Here is a tiny trained network, its code and every weight. The questions are about switching its units off for an input and a target symbol, where a switched-off unit gives its printed mean instead of its output.

import numpy as np


def w(rows, s, z=0):
    codes = np.array(rows[::2]) - 128.0
    scale = np.full(codes.shape[1], s)
    scale[-1] = z or s
    return codes * scale


def norm(h):
    return h / np.sqrt((h * h).mean(-1, keepdims=True) + 1e-5)


def f(y):
    return np.maximum(y, 0)


def softmax(a):
    e = np.exp(a - a.max(-1, keepdims=True))
    return e / e.sum(-1, keepdims=True)


def log_softmax(a):
    a = a - a.max(-1, keepdims=True)
    return a - np.log(np.exp(a).sum(-1, keepdims=True))


def net(x, mask):
    ids = ['εζηλφω'.index(c) for c in x.split()]
    T = len(ids)
    res = E[ids] + P[:T]
    u = 0
    for l in range(2):
        q, k, v = (norm(res) @ M[l].T for M in (Q, K, V))
        z = softmax(np.where(np.tri(T) > 0, q @ k.T / 4**0.5, -1e9)) @ v
        res = res + np.where(mask[u], z, O[l][:, -1]) @ O[l][:, :-1]
        u += 1
        y = f(norm(res) @ A[l][:, :-1].T + A[l][:, -1])
        res = res + np.where(mask[u : u + 4], y, B[l][:, -1]) @ B[l][:, :-1]
        u += 4
    return log_softmax(norm(res)[-1] @ U[:, :-1].T + U[:, -1])


Q, K, V, O, A, B = {}, {}, {}, {}, {}, {}
E = w([
[179,117,87,119,100,202,137,171,129,132],'ε',
[162,79,71,125,99,197,159,146,135,130],'ζ',
[224,81,105,179,137,182,143,174,177,134],'η',
[193,75,120,97,137,125,112,238,139,139],'λ',
[116,100,126,143,9,82,55,93,176,160],'φ',
[166,70,195,3,135,143,156,69,193,167],'ω',
],0.0061)
P = w([
[155,42,108,212,75,246,40,176,102,140],'0',
[126,82,138,161,78,145,113,169,107,61],'1',
[47,101,177,143,113,90,125,158,145,26],'2',
[146,165,91,173,116,81,143,105,103,194],'3',
[149,206,21,163,86,36,198,78,112,157],'4',
[61,169,101,80,139,24,19,130,147,5],'5',
],0.003)
Q[0] = w([
[186,104,108,160,71,111,208,190,119,218],'0.h1',
[104,136,187,88,110,69,101,178,133,168],'0.h1',
[1,254,204,180,239,124,176,86,20,141],'0.h1',
[144,155,175,117,124,78,176,22,147,209],'0.h1',
],0.0052)
K[0] = w([
[63,124,189,63,140,35,175,104,166,58],'0.h1',
[92,106,134,132,43,150,105,63,145,129],'0.h1',
[118,27,139,139,112,255,116,179,130,84],'0.h1',
[77,126,115,159,90,109,82,172,79,18],'0.h1',
],0.0055)
V[0] = w([
[189,129,178,218,172,80,64,226,106,163],'0.h1',
[193,108,184,142,176,135,180,32,255,142],'0.h1',
[75,102,234,101,62,78,24,128,135,183],'0.h1',
[172,64,194,17,181,102,102,178,92,178],'0.h1',
],0.0035)
O[0] = w([
[71,217,80,126,163,56,110,179,252,102,165],'0.h1',
[145,59,180,216,178,194,169,59,212,129,115],'0.h1',
[40,66,31,133,134,141,11,44,125,15,252],'0.h1',
[197,142,94,66,221,116,121,148,139,41,143],'0.h1',
],0.0042,0.0036)
A[0] = w([
[146,43,219,65,210,151,133,46,115,85,86],'0.n1',
[129,212,220,190,117,162,188,194,99,197,80],'0.n2',
[163,115,204,191,69,160,252,88,143,246,124],'0.n3',
[102,174,166,94,163,27,151,206,155,104,5],'0.n4',
],0.0038,0.0021)
B[0] = w([
[145,152,161,26,181,197,207,10,115,252,254],'0.n1',
[97,128,124,193,154,146,66,25,108,144,169],'0.n2',
[9,139,223,155,190,185,96,181,93,102,197],'0.n3',
[180,153,100,104,207,104,233,176,184,100,201],'0.n4',
],0.004,0.0018)
Q[1] = w([
[141,212,92,219,7,85,7,196,77,85],'1.h1',
[14,11,180,78,166,254,77,59,153,145],'1.h1',
[94,76,82,182,105,190,33,108,90,91],'1.h1',
[162,51,28,128,185,151,50,168,203,15],'1.h1',
],0.0049)
K[1] = w([
[18,161,141,216,47,40,1,213,132,137],'1.h1',
[193,60,189,154,141,220,141,23,186,211],'1.h1',
[18,114,144,156,55,123,88,55,242,154],'1.h1',
[89,93,124,3,28,59,97,58,171,144],'1.h1',
],0.0044)
V[1] = w([
[86,227,200,103,63,64,152,99,160,146],'1.h1',
[166,54,118,254,187,153,131,87,177,49],'1.h1',
[53,200,179,159,90,123,149,67,125,208],'1.h1',
[203,130,152,184,60,155,82,143,216,206],'1.h1',
],0.0038)
O[1] = w([
[127,78,75,167,117,207,60,134,156,124,7],'1.h1',
[23,204,186,146,77,75,156,140,163,163,197],'1.h1',
[107,126,185,156,116,196,88,66,108,130,18],'1.h1',
[129,184,121,170,161,84,95,2,132,111,227],'1.h1',
],0.0053,0.002)
A[1] = w([
[42,138,68,176,122,66,112,104,127,107,143],'1.n1',
[106,104,204,82,76,117,92,90,82,196,166],'1.n2',
[39,85,27,206,15,58,23,92,207,35,20],'1.n3',
[191,3,111,64,194,176,131,94,127,104,6],'1.n4',
],0.005,0.0024)
B[1] = w([
[92,98,176,174,110,147,78,82,176,90,181],'1.n1',
[90,69,58,22,83,76,190,166,137,107,155],'1.n2',
[104,46,76,173,29,98,49,93,83,2,249],'1.n3',
[119,130,188,82,165,218,111,61,188,145,154],'1.n4',
],0.0054,0.012)
U = w([
[210,195,113,126,135,128,72,109,31,203,151],'ε',
[50,88,144,95,91,160,194,216,6,181,8],'ζ',
[50,196,218,195,146,85,121,141,189,186,57],'η',
[186,135,59,83,144,9,183,220,184,135,167],'λ',
[99,55,61,133,76,87,57,79,125,67,183],'φ',
[178,59,156,58,202,253,111,81,195,154,127],'ω',
],0.0045,0.0011)

Each question gives the input, a string of symbols that net reads in full, and the target symbol t.
The units are the heads (4 rows each of Q, K, V and O) and the neurons (one row each of A and B). Each row of codes is followed by its name. A weight is (code - 128) times the scale printed after its matrix; where a second scale follows, it is the last column's (O, A, B and U).
mask holds one flag per unit, layer by layer, with each layer's heads first. A switched-off unit (its flag False) gives its mean, the last column of its rows in O or B, instead of its output. The means were averaged over made-up inputs and are rounded, as every weight is.
A unit's drop is (log p(t) with every unit on - log p(t) with that unit switched off) / (log p(t) with every unit on - log p(t) with every unit switched off).
unit that matters most: the unit with the biggest drop
k most important neurons: the k neurons with the biggest drops, biggest first
top k neurons in layer l: the k neurons of layer l with the biggest drops, biggest first
drop when u is switched off: that unit's drop, to one decimal
input φ φ ω, target ω: 3 most important neurons	0.n1; 1.n3; 1.n4
input η ζ ε, target η: 2 most important neurons	1.n3; 0.n2
input ζ ζ ζ ζ ω η, target ω: most important neuron	1.n3
input ζ ε ε, target ζ: 3 most important neurons	0.n3; 1.n3; 0.n2
input φ ω λ ε λ, target λ: top 2 neurons in layer 1	1.n3; 1.n1
input ζ ω η ζ, target ω: 3 most important neurons	1.n3; 0.n1; 1.n4
input λ ε η ε, target η: top 2 neurons in layer 0	0.n3; 0.n2
input φ φ ζ ε ζ, target ζ: 2 most important neurons	1.n3; 0.n3
input φ λ φ η ζ η, target η: top 2 neurons in layer 0	0.n3; 0.n2
input ε η η η ζ λ, target λ: top 2 neurons in layer 0	0.n4; 0.n1
input φ ε ε ε ε η, target η: 3 most important neurons	1.n3; 0.n2; 0.n3
input λ ζ ζ ε, target ζ: top 2 neurons in layer 0	0.n3; 0.n4
input φ φ ε η ε ζ, target η: 2 most important neurons	1.n3; 0.n2
input φ ε ζ ω, target ω: unit that matters most	1.h1
input ε λ ω ε, target ω: drop when 1.n3 is switched off	0.1
input η ζ η ω λ λ, target ω: drop when 1.h1 is switched off	-0.1
input φ ζ λ ω ω η, target ω: drop when 0.n1 is switched off	0.0
input λ ζ ε, target λ: drop when 0.h1 is switched off	0.2
